Below is a small trained network, with its code and all its weights. Each question gives an input and a class and asks what happens when units are switched off, that is, made to give their printed mean instead of their output.

import numpy as np


def w(rows, s, z=0):
    codes = np.array(rows[::2]) - 128.0
    scale = np.full(codes.shape[1], s)
    scale[-1] = z or s
    return codes * scale


def f(y):
    return y / 2 * (1 + np.tanh(0.7978845608 * (y + 0.044715 * y**3)))


def log_softmax(a):
    a = a - a.max(-1, keepdims=True)
    return a - np.log(np.exp(a).sum(-1, keepdims=True))


def net(x, mask):
    res = np.array(x, float).reshape(1, 3) / 4 @ E
    y = f(res @ A[0][:, :-1].T + A[0][:, -1])
    res = res + np.where(mask, y, B[0][:, -1]) @ B[0][:, :-1]
    return log_softmax(res[-1] @ U[:, :-1].T + U[:, -1])


A, B = {}, {}
E = w([
[163,107,9,168,238],'x0',
[2,140,148,37,198],'x1',
[55,240,55,173,93],'x2',
],0.0092)
A[0] = w([
[104,131,216,152,84,167],'neuron 1',
[109,163,208,129,51,44],'neuron 2',
[183,175,112,180,93,19],'neuron 3',
[70,166,142,85,176,23],'neuron 4',
[127,131,90,168,208,64],'neuron 5',
[141,144,159,104,66,13],'neuron 6',
[176,113,65,127,167,45],'neuron 7',
[70,154,136,102,171,35],'neuron 8',
[75,183,111,79,160,4],'neuron 9',
[168,168,123,185,68,3],'neuron 10',
[148,58,177,67,157,19],'neuron 11',
[69,245,94,154,115,59],'neuron 12',
],0.012,0.0033)
B[0] = w([
[123,167,87,92,174,237],'neuron 1',
[100,159,90,86,159,245],'neuron 2',
[167,58,138,104,72,214],'neuron 3',
[153,71,118,97,64,200],'neuron 4',
[45,175,70,84,117,210],'neuron 5',
[101,126,87,98,130,182],'neuron 6',
[112,162,77,78,151,201],'neuron 7',
[142,72,125,105,80,188],'neuron 8',
[161,83,125,108,102,194],'neuron 9',
[160,79,107,90,133,215],'neuron 10',
[179,110,124,168,198,212],'neuron 11',
[171,119,136,185,252,255],'neuron 12',
],0.014,0.0085)
U = w([
[65,235,66,17,147,101],'0',
[197,116,153,173,253,110],'1',
[169,35,130,56,42,124],'2',
[98,195,173,148,130,254],'3',
[72,136,192,178,86,109],'4',
[111,161,192,144,69,103],'5',
[79,170,176,168,51,104],'6',
],0.011,0.023)

Each question gives the input, the list of numbers given to net, and the class t.
The units are the neurons (one row each of A and B). Each row of codes is followed by its name. A weight is (code - 128) times the scale printed after its matrix; where a second scale follows, it is the last column's (A, B and U).
mask holds one flag per neuron, in row order. A switched-off neuron (its flag False) gives its mean, the last column of its row in B, instead of its output. The means were averaged over made-up inputs and are rounded, as every weight is.
A unit's drop is (log p(t) with every unit on - log p(t) with that unit switched off) / (log p(t) with every unit on - log p(t) with every unit switched off).
The circuit of an input: a set's keep is (log p(t) with only the set's units on - log p(t) with every unit switched off) / (log p(t) with every unit on - log p(t) with every unit switched off). Starting from all 12 units, units are removed one at a time, each time the one whose removal leaves the highest keep (on an exact tie, the one counted first), for as long as the keep stays at least 0.8.
circuit, biggest first: the units of the circuit, biggest drop first
most important unit: the unit with the biggest drop
k most important neurons: the k neurons with the biggest drops, biggest first
drop when u is switched off: that unit's drop, to one decimal
input [-5,7,2], class 2: circuit, biggest first -> (neuron 4)
input [5,4,-3], class 0: 3 most important neurons -> (neuron 5; neuron 12; neuron 3)
input [-6,-8,-8], class 1: 2 most important neurons -> (neuron 11; neuron 1)
input [-8,-7,-6], class 0: circuit, biggest first -> (neuron 1; neuron 2)
input [2,0,3], class 3: 3 most important neurons -> (neuron 11; neuron 10; neuron 1)
input [-7,-8,-8], class 1: 2 most important neurons -> (neuron 11; neuron 1)
input [5,-3,6], class 1: 2 most important neurons -> (neuron 12; neuron 2)
input [-8,6,-7], class 0: 3 most important neurons -> (neuron 2; neuron 12; neuron 1)
input [1,-4,2], class 2: 2 most important neurons -> (neuron 12; neuron 3)
input [-7,-6,6], class 0: 4 most important neurons -> (neuron 2; neuron 1; neuron 6; neuron 11)
input [-1,3,2], class 3: 2 most important neurons -> (neuron 3; neuron 10)
input [-2,0,1], class 3: 2 most important neurons -> (neuron 5; neuron 7)
input [-1,-6,5], class 2: 2 most important neurons -> (neuron 3; neuron 10)
input [8,-7,7], class 0: circuit, biggest first -> (neuron 5)
input [6,5,-6], class 0: 2 most important neurons -> (neuron 5; neuron 12)
input [7,-7,2], class 0: 3 most important neurons -> (neuron 7; neuron 5; neuron 4)
input [-2,0,2], class 3: 3 most important neurons -> (neuron 5; neuron 11; neuron 7)
input [6,-5,3], class 0: 2 most important neurons -> (neuron 5; neuron 7)
input [-3,6,-7], class 1: drop when neuron 11 is switched off -> 2.8
input [3,-6,3], class 2: drop when neuron 3 is switched off -> 0.2
input [0,3,3], class 3: drop when neuron 10 is switched off -> 0.4
input [2,0,0], class 3: drop when neuron 1 is switched off -> 0.2
input [-4,6,2], class 2: most important unit -> neuron 4
